Below is a small trained network, with its code and all its weights. Each question gives an input and a target symbol and asks what happens when units are switched off, that is, made to give their printed mean instead of their output.

import numpy as np


def w(rows, s, z=0):
    codes = np.array(rows[::2]) - 128.0
    scale = np.full(codes.shape[1], s)
    scale[-1] = z or s
    return codes * scale


def norm(h):
    return h / np.sqrt((h * h).mean(-1, keepdims=True) + 1e-5)


def f(y):
    return y / 2 * (1 + np.tanh(0.7978845608 * (y + 0.044715 * y**3)))


def softmax(a):
    e = np.exp(a - a.max(-1, keepdims=True))
    return e / e.sum(-1, keepdims=True)


def log_softmax(a):
    a = a - a.max(-1, keepdims=True)
    return a - np.log(np.exp(a).sum(-1, keepdims=True))


def net(x, mask):
    ids = ['βγδεζηθλμξπστφψω'.index(c) for c in x.split()]
    T = len(ids)
    res = E[ids] + P[:T]
    u = 0
    for l in range(2):
        q, k, v = (norm(res) @ M[l].T for M in (Q, K, V))
        z = softmax(np.where(np.tri(T) > 0, q @ k.T / 2**0.5, -1e9)) @ v
        res = res + np.where(mask[u], z, O[l][:, -1]) @ O[l][:, :-1]
        u += 1
        y = f(norm(res) @ A[l][:, :-1].T + A[l][:, -1])
        res = res + np.where(mask[u : u + 4], y, B[l][:, -1]) @ B[l][:, :-1]
        u += 4
    return log_softmax(norm(res)[-1] @ U[:, :-1].T + U[:, -1])


Q, K, V, O, A, B = {}, {}, {}, {}, {}, {}
E = w([
[127,140,167,103,122,132,189,139,72,161],'β',
[117,141,180,126,91,122,188,148,71,179],'γ',
[160,86,148,163,155,216,111,157,147,178],'δ',
[168,71,111,175,76,124,103,95,142,130],'ε',
[185,80,94,153,91,126,114,49,120,118],'ζ',
[101,167,170,123,95,151,196,169,88,180],'η',
[163,125,156,117,138,90,197,135,209,190],'θ',
[162,55,57,116,79,134,111,84,102,113],'λ',
[157,66,137,130,193,235,82,178,133,143],'μ',
[77,124,157,60,91,190,126,85,166,97],'ξ',
[120,179,195,158,152,78,98,94,68,88],'π',
[254,84,105,9,141,112,166,141,111,78],'σ',
[93,149,196,120,139,153,196,147,90,145],'τ',
[4,60,158,130,167,53,98,74,71,166],'φ',
[136,202,113,144,127,201,95,61,121,121],'ψ',
[68,131,112,116,117,95,99,157,15,88],'ω',
],0.0038)
P = w([
[158,122,209,59,58,80,86,180,13,253],'0',
[150,105,177,103,67,116,126,145,57,198],'1',
[148,104,159,117,91,126,126,129,82,150],'2',
[127,97,146,127,98,149,142,116,107,139],'3',
[122,97,124,144,107,164,147,95,133,132],'4',
[106,97,99,149,139,170,157,89,160,101],'5',
[104,103,78,164,143,185,168,91,187,85],'6',
[98,99,84,173,151,190,176,86,172,109],'7',
],0.0021)
Q[0] = w([
[142,98,84,132,125,90,2,97,125,88],'0.h0',
[146,188,129,82,179,47,61,192,169,132],'0.h0',
],0.0094)
K[0] = w([
[6,148,193,137,164,68,132,156,2,114],'0.h0',
[179,141,192,108,46,62,103,159,47,227],'0.h0',
],0.0051)
V[0] = w([
[135,103,4,70,94,132,88,180,71,122],'0.h0',
[47,159,102,179,144,182,42,100,73,111],'0.h0',
],0.0033)
O[0] = w([
[53,163,4,226,150,221,40,89,56,28,69],'0.h0',
[182,202,233,164,62,143,50,127,4,56,2],'0.h0',
],0.0026,0.00092)
A[0] = w([
[165,254,187,143,130,126,120,139,123,98,1],'0.n0',
[115,213,119,164,118,166,110,130,94,107,36],'0.n1',
[138,148,127,163,111,131,83,126,77,120,121],'0.n2',
[105,113,84,139,143,113,61,88,153,139,66],'0.n3',
],0.0065,0.0019)
B[0] = w([
[140,188,140,113,152,161,137,90,107,255,186],'0.n0',
[139,81,130,123,142,36,144,88,125,57,208],'0.n1',
[102,185,126,113,187,99,129,123,172,129,251],'0.n2',
[82,146,178,163,112,162,175,104,162,228,112],'0.n3',
],0.0045,0.0018)
Q[1] = w([
[135,106,138,170,75,153,147,64,106,106],'1.h0',
[92,124,158,157,135,186,255,168,93,107],'1.h0',
],0.0087)
K[1] = w([
[64,138,165,128,165,169,146,49,188,70],'1.h0',
[187,79,87,159,106,194,100,116,254,70],'1.h0',
],0.0063)
V[1] = w([
[117,78,161,251,157,85,55,237,171,143],'1.h0',
[214,164,87,212,126,29,154,124,120,185],'1.h0',
],0.0026)
O[1] = w([
[133,25,128,178,160,142,143,115,171,168,2],'1.h0',
[187,146,142,196,146,167,254,128,130,99,115],'1.h0',
],0.0039,0.0009)
A[1] = w([
[160,77,31,180,116,80,70,78,186,163,68],'1.n0',
[154,142,111,168,92,140,77,83,29,24,9],'1.n1',
[183,93,169,112,121,205,149,170,114,250,123],'1.n2',
[136,253,126,104,114,109,21,181,107,132,198],'1.n3',
],0.0037,0.0016)
B[1] = w([
[82,160,175,31,191,160,192,179,27,60,133],'1.n0',
[101,147,148,153,145,88,90,252,192,190,167],'1.n1',
[138,142,84,163,184,123,42,119,192,54,251],'1.n2',
[147,95,101,178,126,179,207,52,249,36,174],'1.n3',
],0.0037,0.0027)
U = w([
[216,99,152,171,24,73,77,174,92,161,159],'β',
[195,226,161,156,168,147,137,24,109,150,215],'γ',
[99,169,165,148,101,164,213,208,51,124,127],'δ',
[74,126,138,57,29,146,70,64,215,80,72],'ε',
[132,158,255,28,168,148,69,229,112,127,74],'ζ',
[147,114,128,128,130,142,129,112,105,108,54],'η',
[60,178,104,163,174,37,94,179,132,37,165],'θ',
[132,136,119,123,111,112,111,123,128,121,1],'λ',
[117,89,116,102,174,91,191,159,231,191,167],'μ',
[37,164,12,120,144,211,151,119,88,150,91],'ξ',
[165,39,108,222,133,164,200,76,90,81,96],'π',
[162,225,98,177,48,174,93,209,193,139,137],'σ',
[138,130,127,128,126,116,107,121,124,135,29],'τ',
[227,77,73,16,111,92,120,102,45,51,157],'φ',
[52,47,167,137,101,86,88,51,57,200,188],'ψ',
[155,61,121,188,213,205,10,141,162,128,163],'ω',
],0.007,0.003)

Each question gives the input, a string of symbols that net reads in full, and the target symbol t.
The units are the heads (2 rows each of Q, K, V and O) and the neurons (one row each of A and B). Each row of codes is followed by its name. A weight is (code - 128) times the scale printed after its matrix; where a second scale follows, it is the last column's (O, A, B and U).
mask holds one flag per unit, layer by layer, with each layer's heads first. A switched-off unit (its flag False) gives its mean, the last column of its rows in O or B, instead of its output. The means were averaged over made-up inputs and are rounded, as every weight is.
A unit's drop is (log p(t) with every unit on - log p(t) with that unit switched off) / (log p(t) with every unit on - log p(t) with every unit switched off).
The circuit of an input: a set's keep is (log p(t) with only the set's units on - log p(t) with every unit switched off) / (log p(t) with every unit on - log p(t) with every unit switched off). Starting from all 10 units, units are removed one at a time, each time the one whose removal leaves the highest keep (on an exact tie, the one counted first), for as long as the keep stays at least 0.8.
circuit, biggest first: the units of the circuit, biggest drop first
top k neurons: the k neurons with the biggest drops, biggest first
k most important neurons of layer l: the k neurons of layer l with the biggest drops, biggest first
input θ η λ, target ξ: top 3 neurons => (0.n3; 0.n1; 1.n0)
input ω γ π τ τ β, target φ: 2 most important neurons of layer 0 => (0.n2; 0.n0)
input μ θ ξ τ, target ε: circuit, biggest first => (1.h0; 1.n3)
input ξ τ π ω θ μ σ γ, target ξ: circuit, biggest first => (0.h0)
input β θ θ η ω δ ζ, target θ: 3 most important neurons of layer 1 => (1.n1; 1.n0; 1.n3)
input θ θ λ, target ξ: top 3 neurons => (0.n3; 1.n0; 0.n1)
input σ δ ω ε ψ ω λ ζ, target θ: top 2 neurons => (1.n1; 0.n1)
input ζ τ θ ω γ ζ η, target δ: top 2 neurons => (1.n2; 1.n3)
input τ φ δ η η, target ω: circuit, biggest first => (1.n2; 1.h0)
input ψ φ τ, target γ: circuit, biggest first => (0.n0; 0.h0; 1.n3)
input β ξ λ, target ε: circuit, biggest first => (1.h0; 1.n3; 0.n3)
input ζ θ ζ ξ β τ, target ε: top 2 neurons => (0.n3; 1.n3)
input ω λ θ ω λ, target θ: top 3 neurons => (1.n1; 0.n2; 0.n1)
input π φ ω β ψ π, target γ: circuit, biggest first => (0.n0)
input ω θ φ ω λ τ, target θ: circuit, biggest first => (0.h0; 0.n1; 1.n1)
input ω θ φ ζ, target ζ: top 2 neurons => (1.n0; 1.n1)
input ξ π θ ζ τ ψ η λ, target σ: 2 most important neurons of layer 0 => (0.n1; 0.n2)
input θ θ ω ε σ φ ω γ, target ξ: top 2 neurons => (0.n1; 1.n3)
input τ τ λ β μ τ η, target ψ: circuit, biggest first => (0.n1; 1.h0; 0.h0; 0.n0)
input φ θ ζ, target ζ: 2 most important neurons of layer 1 => (1.n0; 1.n1)
input ψ τ θ τ ε, target φ: top neuron => (1.n0)
input ω β η τ, target ζ: top 2 neurons => (1.n3; 0.n1)
input τ π ε ξ τ β, target ε: top 2 neurons => (1.n3; 0.n2)
input λ θ λ β, target θ: top 2 neurons => (1.n1; 0.n1)
input ξ ε η λ ξ γ, target ε: circuit, biggest first => (1.h0; 1.n3)
